Below are the code and all the weights of a small trained network. Each question names an input and a target symbol and asks about switching units off, where a switched-off unit gives its printed mean instead of its output.

import numpy as np


def w(rows, s, z=0):
    codes = np.array(rows[::2]) - 128.0
    scale = np.full(codes.shape[1], s)
    scale[-1] = z or s
    return codes * scale


def norm(h):
    return h / np.sqrt((h * h).mean(-1, keepdims=True) + 1e-5)


def f(y):
    return y / 2 * (1 + np.tanh(0.7978845608 * (y + 0.044715 * y**3)))


def softmax(a):
    e = np.exp(a - a.max(-1, keepdims=True))
    return e / e.sum(-1, keepdims=True)


def log_softmax(a):
    a = a - a.max(-1, keepdims=True)
    return a - np.log(np.exp(a).sum(-1, keepdims=True))


def net(x, mask):
    ids = ['βδμπτφω'.index(c) for c in x.split()]
    T = len(ids)
    res = E[ids] + P[:T]
    u = 0
    for l in range(3):
        q, k, v = (norm(res) @ M[l].T for M in (Q, K, V))
        z = softmax(np.where(np.tri(T) > 0, q @ k.T / 2**0.5, -1e9)) @ v
        res = res + np.where(mask[u], z, O[l][:, -1]) @ O[l][:, :-1]
        u += 1
        y = f(norm(res) @ A[l][:, :-1].T + A[l][:, -1])
        res = res + np.where(mask[u : u + 4], y, B[l][:, -1]) @ B[l][:, :-1]
        u += 4
    return log_softmax(norm(res)[-1] @ U[:, :-1].T + U[:, -1])


Q, K, V, O, A, B = {}, {}, {}, {}, {}, {}
E = w([
[101,197,89,132,133,162,168,115,160,83],'β',
[174,2,140,234,77,184,20,99,104,88],'δ',
[124,175,155,141,131,187,75,133,40,218],'μ',
[123,125,100,90,167,117,152,114,89,116],'π',
[53,253,206,112,242,98,45,162,120,141],'τ',
[193,124,123,170,84,53,103,148,165,84],'φ',
[145,188,73,114,166,135,151,122,135,116],'ω',
],0.014)
P = w([
[119,94,68,202,76,106,154,198,32,83],'0',
[135,99,86,71,45,140,105,54,206,174],'1',
[186,52,125,3,141,150,136,138,135,111],'2',
[179,105,75,58,67,128,94,188,99,127],'3',
[127,63,41,238,163,102,206,137,158,166],'4',
[184,210,131,162,180,82,175,76,85,180],'5',
],0.0071)
Q[0] = w([
[192,93,109,41,64,197,47,155,122,36],'L0H0',
[109,254,190,37,180,153,130,88,78,190],'L0H0',
],0.0075)
K[0] = w([
[155,117,105,216,93,76,128,254,73,81],'L0H0',
[75,130,162,67,223,240,196,224,19,106],'L0H0',
],0.0085)
V[0] = w([
[97,30,185,126,142,134,106,90,69,144],'L0H0',
[198,152,109,78,108,77,166,175,78,255],'L0H0',
],0.0047)
O[0] = w([
[1,118,98,7,173,160,220,174,160,115,159],'L0H0',
[131,120,190,192,94,107,183,238,152,145,252],'L0H0',
],0.0084,0.0027)
A[0] = w([
[94,135,138,180,148,164,34,96,109,169,9],'L0N0',
[135,161,16,85,144,111,138,122,158,130,34],'L0N1',
[137,130,150,158,100,213,118,140,108,253,9],'L0N2',
[162,109,228,194,123,98,14,127,177,137,186],'L0N3',
],0.0068,0.0012)
B[0] = w([
[86,113,134,72,117,255,122,182,133,143,185],'L0N0',
[78,58,142,91,105,121,154,98,105,108,219],'L0N1',
[159,115,150,168,83,141,227,89,75,86,248],'L0N2',
[160,105,165,117,157,116,211,163,233,161,254],'L0N3',
],0.0098,0.0031)
Q[1] = w([
[107,114,91,255,237,114,149,119,161,195],'L1H0',
[138,34,83,164,99,208,151,131,122,159],'L1H0',
],0.0084)
K[1] = w([
[131,111,171,40,130,164,178,23,212,194],'L1H0',
[66,151,207,187,3,137,135,91,156,195],'L1H0',
],0.0064)
V[1] = w([
[184,4,77,89,205,47,62,221,185,36],'L1H0',
[93,44,150,189,26,203,94,156,181,47],'L1H0',
],0.0038)
O[1] = w([
[84,50,218,253,202,207,62,37,151,206,69],'L1H0',
[103,254,106,138,204,79,137,50,122,233,255],'L1H0',
],0.0063,0.001)
A[1] = w([
[74,76,153,169,134,189,15,64,137,162,25],'L1N0',
[158,45,141,127,96,48,152,59,103,94,137],'L1N1',
[128,139,118,78,110,64,154,119,75,103,108],'L1N2',
[26,171,156,69,180,85,114,254,184,145,8],'L1N3',
],0.0074,0.0013)
B[1] = w([
[171,159,147,117,224,79,86,255,4,67,210],'L1N0',
[131,177,110,119,94,178,134,142,195,74,253],'L1N1',
[113,158,158,196,145,143,159,77,167,129,234],'L1N2',
[92,189,117,52,139,94,108,209,222,195,242],'L1N3',
],0.0098,0.0034)
Q[2] = w([
[86,191,75,174,169,12,219,137,162,66],'L2H0',
[73,94,150,91,79,212,254,185,131,144],'L2H0',
],0.0073)
K[2] = w([
[117,115,117,156,221,121,106,110,248,121],'L2H0',
[117,147,131,131,157,110,225,164,152,121],'L2H0',
],0.011)
V[2] = w([
[126,188,188,226,148,253,243,121,17,142],'L2H0',
[156,106,212,133,165,178,235,159,156,184],'L2H0',
],0.0052)
O[2] = w([
[109,73,42,121,2,195,123,134,166,203,252],'L2H0',
[72,52,143,83,61,173,117,194,60,99,252],'L2H0',
],0.0078,0.0037)
A[2] = w([
[86,123,142,52,138,37,158,82,176,94,59],'L2N0',
[20,101,50,62,84,181,104,120,113,159,2],'L2N1',
[64,86,178,115,119,101,168,187,152,90,84],'L2N2',
[254,121,160,190,41,84,151,224,192,98,89],'L2N3',
],0.0073,0.0022)
B[2] = w([
[96,97,184,213,148,121,85,132,168,191,175],'L2N0',
[159,34,144,123,68,157,125,125,63,180,254],'L2N1',
[167,178,115,128,55,128,65,146,150,154,196],'L2N2',
[173,90,255,208,197,132,108,142,147,216,247],'L2N3',
],0.0095,0.0058)
U = w([
[192,205,46,124,131,125,141,44,128,141,148],'β',
[57,191,92,84,151,119,179,193,170,155,157],'δ',
[120,154,124,122,213,162,173,159,2,54,187],'μ',
[57,146,167,148,134,206,187,96,158,8,81],'π',
[204,90,185,207,161,136,117,114,150,160,5],'τ',
[108,89,90,110,48,189,159,146,99,141,221],'φ',
[20,114,134,121,215,127,211,33,61,181,56],'ω',
],0.0054,0.0017)

Each question gives the input, a string of symbols that net reads in full, and the target symbol t.
The units are the heads (2 rows each of Q, K, V and O) and the neurons (one row each of A and B). Each row of codes is followed by its name. A weight is (code - 128) times the scale printed after its matrix; where a second scale follows, it is the last column's (O, A, B and U).
mask holds one flag per unit, layer by layer, with each layer's heads first. A switched-off unit (its flag False) gives its mean, the last column of its rows in O or B, instead of its output. The means were averaged over made-up inputs and are rounded, as every weight is.
A unit's drop is (log p(t) with every unit on - log p(t) with that unit switched off) / (log p(t) with every unit on - log p(t) with every unit switched off).
The circuit of an input: a set's keep is (log p(t) with only the set's units on - log p(t) with every unit switched off) / (log p(t) with every unit on - log p(t) with every unit switched off). Starting from the 12 units with the biggest drops (on a tie, the unit counted first), units are removed one at a time, each time the one whose removal leaves the highest keep (on an exact tie, the one counted first), for as long as the keep stays at least 0.8.
circuit, biggest first: the units of the circuit, biggest drop first
unit that matters most: the unit with the biggest drop
top k neurons: the k neurons with the biggest drops, biggest first
top k neurons in layer l: the k neurons of layer l with the biggest drops, biggest first
drop when u is switched off: that unit's drop, to one decimal
input π τ π μ β, target π: top 4 neurons -> (L0N3, L1N3, L0N1, L1N0)
input τ π μ π τ μ, target μ: circuit, biggest first -> (L0N2, L1H0, L1N3, L2H0)
input φ π ω, target μ: unit that matters most -> L1H0
input τ φ μ τ ω, target μ: top 2 neurons -> (L0N3, L0N2)
input μ μ ω β, target δ: circuit, biggest first -> (L0N2, L1N3)
input π δ π π φ π, target φ: top 2 neurons -> (L0N2, L1N0)
input π φ μ π β, target μ: top 3 neurons -> (L0N3, L0N2, L1N0)
input π π μ μ π π, target δ: circuit, biggest first -> (L0H0, L0N2, L1N3)
input π δ π π π ω, target φ: circuit, biggest first -> (L1H0, L2H0)
input ω π δ, target μ: top 2 neurons -> (L1N0, L0N2)
input τ φ ω φ β, target μ: top 2 neurons -> (L1N0, L0N3)
input μ π β π π δ, target φ: top 2 neurons in layer 0 -> (L0N0, L0N2)
input φ μ π, target μ: top 3 neurons -> (L1N0, L0N2, L0N3)
input μ δ π π π, target ω: unit that matters most -> L2H0
input τ π ω, target π: top 2 neurons -> (L0N1, L1N1)
input δ τ μ π μ ω, target δ: top 3 neurons -> (L1N3, L0N2, L2N3)
input μ δ π ω, target δ: top 3 neurons -> (L0N2, L1N3, L2N3)
input μ π π μ, target μ: drop when L0N2 is switched off -> 0.8
input δ π τ ω τ μ, target φ: drop when L0N0 is switched off -> 0.5
input π π π δ, target μ: drop when L0H0 is switched off -> 0.7
